lefi: 1.110 0.444 2.015 -0.865 2.255 0.478 0.857 0.634 1.378 0.432 -1.164 1.334 -0.740 0.259 -1.073 -1.291 -0.254 -1.093 -1.138 0.172 -3.087 -0.709 -0.854 0.311 -0.795 0.222 1.548 -0.968 2.734 -2.011 0.592 -0.416 2.654 2.449 0.620 0.164 -2.106 1.186 1.976 1.411 -2.889 -2.565 -1.223
dipo: 0.537 -1.741 -0.613 -6.616 2.055 4.145 0.777 2.324 -2.750 0.383 0.157 2.450 -1.513 -3.899 1.674 2.122 3.098 -3.098 2.789 1.600 2.521 -2.457 2.281 -1.585 -1.328 2.617 -1.343 1.418 1.222 0.067 -0.418 0.661 -6.782 1.915 -2.712 0.517 -0.445 2.385 8.166 -1.504 3.100 0.333 -0.780
Kefil: 1.005 0.565 2.249 -0.312 2.013 -0.527 -0.954 1.034 2.183 1.015 -0.306 0.980 0.065 0.795 -0.711 -1.156 -0.731 0.109 -1.357 -0.231 -3.467 0.754 -0.807 -0.448 0.221 -0.927 1.830 -1.003 2.106 -2.225 1.031 -0.576 3.527 0.636 1.305 -0.469 -1.039 0.539 0.336 2.628 -2.324 -1.227 -2.302
sima: 3.026 -0.870 4.451 -2.811 4.731 0.763 0.063 0.086 2.046 1.039 -1.917 -0.047 -1.947 1.679 0.319 -1.099 -1.625 -0.940 -2.931 1.360 -5.112 -1.922 -1.950 -0.118 -3.941 -1.432 3.346 -1.519 4.413 -1.476 -1.350 -0.916 3.626 3.379 2.401 -0.455 -3.974 -0.776 1.592 0.655 -4.816 -3.196 0.285
zupet: 0.947 1.054 2.895 -0.568 2.134 -0.979 -1.898 1.897 3.286 1.581 0.200 1.772 0.932 0.509 -1.415 -1.269 -0.425 0.789 -1.410 -0.649 -4.084 2.212 -0.349 -1.205 1.538 -1.515 1.985 -1.338 2.614 -3.321 2.385 -0.454 4.901 -0.022 1.639 -0.950 -0.328 1.371 0.574 4.090 -2.293 -0.832 -4.365
Saton: 2.530 -0.798 3.668 -3.707 3.827 0.874 -0.470 1.031 1.634 1.221 -1.105 0.598 -1.158 0.544 0.436 -0.253 -0.447 -0.574 -1.747 1.001 -3.448 -1.006 -0.766 -1.045 -2.937 -1.180 2.412 -0.966 3.682 -1.512 -0.475 -0.448 2.120 2.355 1.731 -0.779 -2.577 -0.018 2.511 0.864 -2.782 -1.783 -0.837
fip: 1.445 -0.509 2.833 -1.352 2.784 0.328 -0.650 -0.221 1.651 0.725 -0.709 -0.134 -0.743 0.897 -0.237 -0.657 -1.156 -0.063 -1.916 0.952 -3.155 -0.342 -0.885 -0.188 -1.229 -1.415 1.774 -1.197 2.621 -0.832 -0.449 -0.435 2.790 1.279 1.543 -0.324 -1.764 -0.345 0.495 0.561 -2.904 -1.548 -0.442
zir: 0.970 -0.149 1.281 -4.241 1.425 2.430 3.043 0.836 -0.375 -0.282 -1.491 2.245 -0.760 -2.360 -1.600 0.346 2.410 -1.826 0.551 0.785 0.558 -1.624 1.202 -0.205 -1.865 1.600 -0.418 -0.368 3.257 -1.002 0.843 0.965 -0.824 4.079 -0.935 0.282 -1.785 3.056 6.016 -1.514 -0.977 -2.462 -0.481
bafof: 1.294 -2.234 0.505 -6.464 2.862 3.566 -0.161 1.713 -2.092 0.697 0.018 1.209 -1.806 -2.554 2.405 2.040 1.841 -2.397 1.573 1.950 1.295 -2.521 1.439 -1.687 -2.471 1.259 -0.319 1.054 1.498 0.506 -1.424 0.268 -5.563 1.571 -1.429 0.078 -1.002 0.784 6.392 -1.585 2.054 0.412 0.072
size: 0.947 1.054 2.895 -0.568 2.134 -0.979 -1.898 1.897 3.286 1.581 0.200
11
size: 1.005 0.565 2.249 -0.312 2.013 -0.527 -0.954 1.034 2.183 1.015 -0.306 0.980 0.065 0.795
14
at: 0.725 -0.709
fip, 10

nezen: 0.412 2.182 -2.033 0.058 -1.213 1.588 -0.551 2.034 1.515 -0.825 1.588 3.518 -4.028 -2.793 -0.560 -1.375
zezi: 4.608 0.344 4.886 0.291 -3.447 1.737 -0.896 -4.502 -3.180 -1.163 2.732 0.560 0.246 -1.942 -6.488 0.542
pebi: -2.322 -1.912 0.118 0.365 1.537 -3.532 4.620 1.067 2.321 -0.616 -0.294 1.258 1.969 2.066 1.076 0.721
Bif: -2.355 -1.042 0.982 -2.593 -2.029 0.701 4.018 1.124 -2.647 1.464 -2.675 -2.230 -2.378 1.547 0.653 -2.675
suga: -2.793 -0.559 -1.375 0.058 -1.213 1.588 -2.105 2.034 1.515 -0.825 0.890 3.518 -4.028 -2.793 -0.560 -1.375
Nuv: -0.628 -0.644 3.806 1.087 2.910 -3.275 -0.442 -2.355 -1.042 0.982 -2.593 -2.027 0.701 4.018 1.124 -0.531
dup nezen: 
1.588
at: -2.355 -1.042 0.982 -2.593 -2.027 0.701 4.018 1.124
Nuv, 8
asked: -2.793 -0.559 -1.375 0.058 -1.213 1.588 -2.105 2.034 1.515 -0.825 0.890 3.518 -4.028 -2.793 -0.560 -1.375
suga
size: -2.793 -0.559 -1.375 0.058 -1.213 1.588 -2.105
7
asked: 0.412 2.182 -2.033 0.058 -1.213 1.588 -0.551 2.034 1.515 -0.825 1.588 3.518 -4.028 -2.793 -0.560 -1.375
nezen
at: 0.118 0.365 1.537 -3.532 4.620 1.067 2.321 -0.616 -0.294 1.258
pebi, 3
dup Bif: 
-2.675

Lidi: 1.715 0.536 -4.800 -1.617 -6.405 -6.168 -4.788 -0.325 -7.731 -6.940
Ziboz: 2.919 -0.071 3.338 -1.055 -3.529 0.780 -3.753 -0.336 -6.851 -4.156
mafif: 2.919 -0.071 -1.055 -1.055 -3.529 -6.346 1.894 -0.504 0.869 -1.055
kug: -3.756 -0.336 -6.851 -1.174 3.925 -1.903 -3.898 -0.320 4.998 -4.968
dup mafif: 
-1.055
size: 1.715 0.536 -4.800 -1.617 -6.405 -6.168 -4.788 -0.325 -7.731
9
at: -3.753 -0.336 -6.851
Ziboz, 7

gade: -0.611 -1.373 1.020 5.764
Duf: -1.459 0.322 3.882 -3.533
Siza: 1.519 3.131 -4.711 -2.512
nov: -1.459 0.322 3.882 -5.979
noram: 0.634 2.367 -1.389 -1.389
Bezir: -1.306 -0.155 4.501 -2.804
Sarus: -2.296 -2.296 -2.296 -2.296
bota: -0.100 1.783 0.559 -6.279
Vela: 1.894 -1.373 1.020 5.764
size: -0.611 -1.373 1.020 5.764
4
dup noram: 
-1.389
size: -1.459
1
dup Sarus: 
-2.296

luvu: 1.077 0.693 1.140 1.140
Vulav: 0.002 0.460 4.194 -1.471
lop: -2.168 1.519 0.478 6.580
dusi: 0.846 -0.679 -0.424 1.652
ril: 3.504 -2.119 -4.641 -4.188
fafef: -0.033 0.058 0.162 -0.744
liki: 2.313 8.278 -2.119 8.278
mun: 3.776 -2.328 3.776 7.819
dup mun: 
3.776
dup liki: 
8.278
size: -0.033 0.058 0.162
3
size: 1.077 0.693 1.140
3
dup luvu: 
1.140
at: -2.119 8.278
liki, 3
at: 8.278 -2.119
liki, 2

